Below is a small trained network, with its code and all its weights. Each question gives an input and a target symbol and asks what happens when units are switched off, that is, made to give their printed mean instead of their output.

import numpy as np


def w(rows, s, z=0):
    codes = np.array(rows[::2]) - 128.0
    scale = np.full(codes.shape[1], s)
    scale[-1] = z or s
    return codes * scale


def f(y):
    return np.maximum(y, 0)


def softmax(a):
    e = np.exp(a - a.max(-1, keepdims=True))
    return e / e.sum(-1, keepdims=True)


def log_softmax(a):
    a = a - a.max(-1, keepdims=True)
    return a - np.log(np.exp(a).sum(-1, keepdims=True))


def net(x, mask):
    ids = ['αδζηλμξπσφω'.index(c) for c in x.split()]
    T = len(ids)
    res = E[ids] + P[:T]
    r = res
    for j in range(2):
        rows = slice(4 * j, 4 * j + 4)
        q, k, v = (r @ M[0][rows].T for M in (Q, K, V))
        z = softmax(np.where(np.tri(T) > 0, q @ k.T / 4**0.5, -1e9)) @ v
        o = O[0][rows]
        res = res + np.where(mask[j], z, o[:, -1]) @ o[:, :-1]
    y = f(res @ A[0][:, :-1].T + A[0][:, -1])
    res = res + np.where(mask[2:18], y, B[0][:, -1]) @ B[0][:, :-1]
    return log_softmax(res[-1] @ U[:, :-1].T + U[:, -1])


Q, K, V, O, A, B = {}, {}, {}, {}, {}, {}
E = w([
[81,125,173,95],'α',
[181,73,36,188],'δ',
[129,97,44,116],'ζ',
[189,95,4,150],'η',
[114,189,90,95],'λ',
[145,128,159,82],'μ',
[232,225,100,16],'ξ',
[89,115,58,79],'π',
[44,140,142,133],'σ',
[102,204,76,70],'φ',
[164,165,87,100],'ω',
],0.018)
P = w([
[167,2,135,80],'0',
[176,112,125,167],'1',
[164,119,104,139],'2',
[148,138,124,135],'3',
[142,151,120,137],'4',
[145,155,108,128],'5',
[135,162,101,111],'6',
[131,168,92,92],'7',
[144,159,95,113],'8',
[155,154,87,108],'9',
[156,145,82,107],'10',
[170,149,75,129],'11',
],0.013)
Q[0] = w([
[94,153,86,94],'H1',
[106,98,167,76],'H1',
[161,192,178,108],'H1',
[178,122,102,106],'H1',
[85,102,107,97],'H2',
[95,85,1,95],'H2',
[142,108,85,157],'H2',
[54,204,119,143],'H2',
],0.013)
K[0] = w([
[141,119,155,116],'H1',
[117,143,172,188],'H1',
[203,190,99,150],'H1',
[157,110,153,8],'H1',
[145,93,142,192],'H2',
[156,79,170,60],'H2',
[169,26,122,75],'H2',
[120,150,80,153],'H2',
],0.012)
V[0] = w([
[67,118,138,112],'H1',
[178,175,227,90],'H1',
[115,74,99,129],'H1',
[165,178,125,109],'H1',
[90,50,99,200],'H2',
[210,202,78,209],'H2',
[68,156,74,118],'H2',
[92,255,187,114],'H2',
],0.0095)
O[0] = w([
[147,150,97,97,49],'H1',
[127,114,126,151,204],'H1',
[124,135,98,102,102],'H1',
[128,121,177,142,249],'H1',
[142,161,167,153,2],'H2',
[196,97,145,144,164],'H2',
[226,188,108,136,124],'H2',
[127,118,110,6,54],'H2',
],0.015,0.0081)
A[0] = w([
[98,57,119,151,2],'N1',
[178,157,34,79,119],'N2',
[144,186,198,129,146],'N3',
[168,169,201,175,200],'N4',
[128,168,194,95,216],'N5',
[182,100,155,121,188],'N6',
[73,126,174,93,215],'N7',
[108,199,148,77,137],'N8',
[88,58,124,188,200],'N9',
[133,123,28,99,196],'N10',
[151,122,134,46,122],'N11',
[195,126,91,143,104],'N12',
[114,197,4,130,93],'N13',
[102,114,85,64,130],'N14',
[142,129,118,239,101],'N15',
[123,231,163,154,99],'N16',
],0.013,0.0046)
B[0] = w([
[98,108,240,153,165],'N1',
[175,132,196,140,192],'N2',
[70,17,175,11,155],'N3',
[116,31,107,139,203],'N4',
[72,48,83,126,159],'N5',
[84,167,101,97,191],'N6',
[148,2,137,66,140],'N7',
[97,81,66,190,143],'N8',
[142,128,78,106,229],'N9',
[154,124,190,66,194],'N10',
[69,135,161,161,186],'N11',
[106,161,199,39,186],'N12',
[122,162,107,47,187],'N13',
[221,189,109,236,164],'N14',
[111,162,141,105,250],'N15',
[134,150,140,158,170],'N16',
],0.0068,0.015)
U = w([
[141,169,213,192,37],'α',
[125,118,125,58,166],'δ',
[172,182,112,115,171],'ζ',
[62,167,195,90,208],'η',
[129,138,102,129,96],'λ',
[233,160,143,108,162],'μ',
[92,160,85,77,3],'ξ',
[142,11,75,91,170],'π',
[104,137,199,179,41],'σ',
[137,178,74,180,224],'φ',
[97,190,101,98,48],'ω',
],0.011,0.0042)

Each question gives the input, a string of symbols that net reads in full, and the target symbol t.
The units are the heads (4 rows each of Q, K, V and O) and the neurons (one row each of A and B). Each row of codes is followed by its name. A weight is (code - 128) times the scale printed after its matrix; where a second scale follows, it is the last column's (O, A, B and U).
mask holds one flag per unit, heads first, then neurons. A switched-off unit (its flag False) gives its mean, the last column of its rows in O or B, instead of its output. The means were averaged over made-up inputs and are rounded, as every weight is.
A unit's drop is (log p(t) with every unit on - log p(t) with that unit switched off) / (log p(t) with every unit on - log p(t) with every unit switched off).
The circuit of an input: a set's keep is (log p(t) with only the set's units on - log p(t) with every unit switched off) / (log p(t) with every unit on - log p(t) with every unit switched off). Starting from the 12 units with the biggest drops (on a tie, the unit counted first), units are removed one at a time, each time the one whose removal leaves the highest keep (on an exact tie, the one counted first), for as long as the keep stays at least 0.8.
circuit, biggest first: the units of the circuit, biggest drop first
most important unit: the unit with the biggest drop
which heads matter: for each layer, one digit per head in row order, 1 if its drop is at least 0.15 and else 0, layers parted by /
drop when u is switched off: that unit's drop, to one decimal
input ξ ξ σ, target π: circuit, biggest first : N7, H2
input δ α η φ ζ ζ, target σ: circuit, biggest first : H2, N4
input λ δ η ξ λ σ, target π: circuit, biggest first : N4, N3, H2
input λ λ δ ξ, target π: circuit, biggest first : H1, N4, N3
input λ ξ φ δ ξ ξ ζ λ φ ζ ζ α, target π: most important unit : N15
input ξ ξ ξ μ, target π: which heads matter : 00
input ζ φ α ζ ζ ζ α ξ ω π λ ξ, target δ: which heads matter : 11
input α π π δ σ ζ ξ π, target ξ: circuit, biggest first : N13, H1
input δ ζ λ ζ λ ξ α ζ π, target σ: which heads matter : 01
input ζ ξ η, target φ: circuit, biggest first : H2, H1
input π η ξ ξ ξ ξ ω, target π: which heads matter : 10
input δ η λ σ ζ π ξ φ ζ δ ξ η, target σ: which heads matter : 01
input ξ α μ, target π: which heads matter : 01
input α ξ λ ξ ζ ξ δ η, target ξ: circuit, biggest first : H2, H1
input δ φ λ, target σ: most important unit : H2
input ζ λ ξ μ ξ ξ ζ δ ξ λ ζ, target φ: circuit, biggest first : H2, N9
input ξ ζ ξ σ δ ξ π λ, target π: which heads matter : 10
input δ σ φ, target σ: circuit, biggest first : H2, N4
input α ξ ξ σ ξ ξ α ξ ζ π, target ξ: circuit, biggest first : H2, N13, H1
input φ ζ α φ ξ π δ, target μ: most important unit : H1
input δ ξ ζ φ, target π: drop when N16 is switched off : -0.1
input π π ζ π, target ω: drop when H2 is switched off : 1.1
input η ζ φ ξ δ, target α: drop when H2 is switched off : 1.5
